Here is a tiny trained network, its code and every weight. The questions are about switching its units off for an input and a target symbol, where a switched-off unit gives its printed mean instead of its output.

import numpy as np


def w(rows, s, z=0):
    codes = np.array(rows[::2]) - 128.0
    scale = np.full(codes.shape[1], s)
    scale[-1] = z or s
    return codes * scale


def norm(h):
    return h / np.sqrt((h * h).mean(-1, keepdims=True) + 1e-5)


def softmax(a):
    e = np.exp(a - a.max(-1, keepdims=True))
    return e / e.sum(-1, keepdims=True)


def log_softmax(a):
    a = a - a.max(-1, keepdims=True)
    return a - np.log(np.exp(a).sum(-1, keepdims=True))


def net(x, mask):
    ids = ['ΘΛΣΦαετω'.index(c) for c in x.split()]
    T = len(ids)
    res = E[ids] + P[:T]
    u = 0
    for l in range(2):
        r = norm(res)
        for j in range(3):
            rows = slice(4 * j, 4 * j + 4)
            q, k, v = (r @ M[l][rows].T for M in (Q, K, V))
            z = softmax(np.where(np.tri(T) > 0, q @ k.T / 4**0.5, -1e9)) @ v
            o = O[l][rows]
            res = res + np.where(mask[u + j], z, o[:, -1]) @ o[:, :-1]
        u += 3
    return log_softmax(norm(res)[-1] @ U[:, :-1].T + U[:, -1])


Q, K, V, O = {}, {}, {}, {}
E = w([
[163,128,131],'Θ',
[153,57,143],'Λ',
[88,86,91],'Σ',
[86,212,99],'Φ',
[130,137,157],'α',
[37,93,140],'ε',
[124,126,172],'τ',
[133,86,249],'ω',
],0.021)
P = w([
[155,145,84],'0',
[103,212,154],'1',
[137,215,166],'2',
[152,252,177],'3',
[80,171,152],'4',
[68,148,222],'5',
],0.012)
Q[0] = w([
[5,55,89],'0.h1',
[134,150,172],'0.h1',
[98,119,138],'0.h1',
[40,75,102],'0.h1',
[25,210,123],'0.h2',
[150,118,139],'0.h2',
[244,130,145],'0.h2',
[237,73,184],'0.h2',
[216,89,158],'0.h3',
[157,125,122],'0.h3',
[250,104,128],'0.h3',
[237,76,181],'0.h3',
],0.026)
K[0] = w([
[93,160,221],'0.h1',
[143,145,109],'0.h1',
[125,145,149],'0.h1',
[100,154,205],'0.h1',
[47,168,170],'0.h2',
[153,133,117],'0.h2',
[216,126,45],'0.h2',
[253,155,75],'0.h2',
[156,129,44],'0.h3',
[132,145,110],'0.h3',
[153,167,50],'0.h3',
[164,107,40],'0.h3',
],0.03)
V[0] = w([
[199,109,33],'0.h1',
[123,169,99],'0.h1',
[230,101,160],'0.h1',
[114,254,129],'0.h1',
[147,132,128],'0.h2',
[129,127,184],'0.h2',
[176,143,99],'0.h2',
[102,130,181],'0.h2',
[134,162,96],'0.h3',
[141,134,146],'0.h3',
[135,123,149],'0.h3',
[174,175,158],'0.h3',
],0.021)
O[0] = w([
[177,215,73,82],'0.h1',
[173,138,157,165],'0.h1',
[158,110,3,79],'0.h1',
[246,81,191,250],'0.h1',
[119,152,101,117],'0.h2',
[106,122,105,147],'0.h2',
[115,191,73,95],'0.h2',
[104,93,150,168],'0.h2',
[158,146,87,133],'0.h3',
[133,113,128,137],'0.h3',
[120,118,140,133],'0.h3',
[176,77,92,161],'0.h3',
],0.022,0.016)
Q[1] = w([
[148,136,140],'1.h1',
[161,49,134],'1.h1',
[137,192,141],'1.h1',
[79,3,96],'1.h1',
[116,214,137],'1.h2',
[154,84,152],'1.h2',
[126,185,191],'1.h2',
[119,125,135],'1.h2',
[200,240,148],'1.h3',
[137,119,121],'1.h3',
[168,134,128],'1.h3',
[226,185,116],'1.h3',
],0.028)
K[1] = w([
[134,123,100],'1.h1',
[127,47,132],'1.h1',
[136,174,85],'1.h1',
[112,61,252],'1.h1',
[161,148,56],'1.h2',
[59,137,191],'1.h2',
[82,144,75],'1.h2',
[129,118,112],'1.h2',
[107,228,22],'1.h3',
[124,127,139],'1.h3',
[97,142,126],'1.h3',
[89,207,88],'1.h3',
],0.028)
V[1] = w([
[122,218,102],'1.h1',
[253,138,205],'1.h1',
[153,173,42],'1.h1',
[180,30,75],'1.h1',
[67,144,74],'1.h2',
[139,177,68],'1.h2',
[125,117,144],'1.h2',
[115,102,153],'1.h2',
[40,177,92],'1.h3',
[202,170,138],'1.h3',
[108,214,197],'1.h3',
[99,44,92],'1.h3',
],0.031)
O[1] = w([
[162,216,157,51],'1.h1',
[255,61,186,251],'1.h1',
[178,217,78,45],'1.h1',
[143,78,23,170],'1.h1',
[149,191,79,50],'1.h2',
[192,161,120,48],'1.h2',
[117,123,126,148],'1.h2',
[93,116,129,162],'1.h2',
[121,233,151,25],'1.h3',
[205,89,154,158],'1.h3',
[128,121,239,125],'1.h3',
[73,141,47,126],'1.h3',
],0.036,0.022)
U = w([
[223,151,91,195],'Θ',
[99,177,100,210],'Λ',
[149,184,202,191],'Σ',
[250,90,213,101],'Φ',
[248,61,59,2],'α',
[31,116,231,113],'ε',
[128,69,24,113],'τ',
[16,124,73,102],'ω',
],0.018,0.0083)

Each question gives the input, a string of symbols that net reads in full, and the target symbol t.
The units are the heads (4 rows each of Q, K, V and O). Each row of codes is followed by its name. A weight is (code - 128) times the scale printed after its matrix; where a second scale follows, it is the last column's (O and U).
mask holds one flag per head, layer by layer. A switched-off head (its flag False) gives its mean, the last column of its rows in O, instead of its output. The means were averaged over made-up inputs and are rounded, as every weight is.
A unit's drop is (log p(t) with every unit on - log p(t) with that unit switched off) / (log p(t) with every unit on - log p(t) with every unit switched off).
The circuit of an input: a set's keep is (log p(t) with only the set's units on - log p(t) with every unit switched off) / (log p(t) with every unit on - log p(t) with every unit switched off). Starting from all 6 units, units are removed one at a time, each time the one whose removal leaves the highest keep (on an exact tie, the one counted first), for as long as the keep stays at least 0.8.
units of the circuit, in order: the units of the circuit, biggest drop first
most important unit: the unit with the biggest drop
which heads matter: for each layer, one digit per head in row order, 1 if its drop is at least 0.15 and else 0, layers parted by /
drop of u: that unit's drop, to one decimal
input Φ ε Σ ε α, target ε: most important unit : 0.h2
input ε Θ Λ, target ε: which heads matter : 100 / 000
input ω Σ α, target ω: which heads matter : 100 / 100
input τ ε Σ τ, target τ: units of the circuit, in order : 0.h1, 1.h3
input Θ τ Θ Φ, target Θ: units of the circuit, in order : 0.h1, 1.h1
input Λ Φ τ, target Λ: units of the circuit, in order : 0.h1, 1.h1
input ε τ ε Θ Φ, target τ: units of the circuit, in order : 1.h3, 0.h1, 0.h3, 1.h1
input τ Θ ω, target τ: units of the circuit, in order : 0.h1, 1.h3, 0.h2
input τ ε Φ, target τ: which heads matter : 100 / 101
input τ Θ ε α, target τ: which heads matter : 100 / 001
input Φ Φ Φ Λ Φ ε, target ε: which heads matter : 100 / 100
input ω τ τ, target ω: which heads matter : 100 / 000
input Φ τ Σ, target τ: units of the circuit, in order : 1.h3, 0.h1, 1.h1
input α τ Λ Λ, target α: most important unit : 0.h1
input Σ ε Φ, target Σ: which heads matter : 100 / 100
input τ Φ Θ, target τ: units of the circuit, in order : 0.h1, 1.h3, 0.h2
input α τ Σ Θ, target α: which heads matter : 111 / 101
input Λ Σ Φ, target Λ: which heads matter : 100 / 100
input ε ε Φ, target ε: which heads matter : 100 / 000
input Φ Φ ε τ Λ Σ, target τ: which heads matter : 100 / 001
input Λ ω ε, target ω: units of the circuit, in order : 0.h1, 1.h3
input τ ω Θ, target τ: units of the circuit, in order : 0.h1, 1.h1
input τ ω α, target τ: units of the circuit, in order : 0.h1, 1.h3
input τ Λ Φ Λ, target τ: which heads matter : 100 / 000
input ω ω Φ Φ ε Θ, target ω: which heads matter : 100 / 101
input ε Φ τ, target ε: drop of 1.h1 : 0.1
input ε τ Φ ε ω, target ε: drop of 0.h3 : 0.1
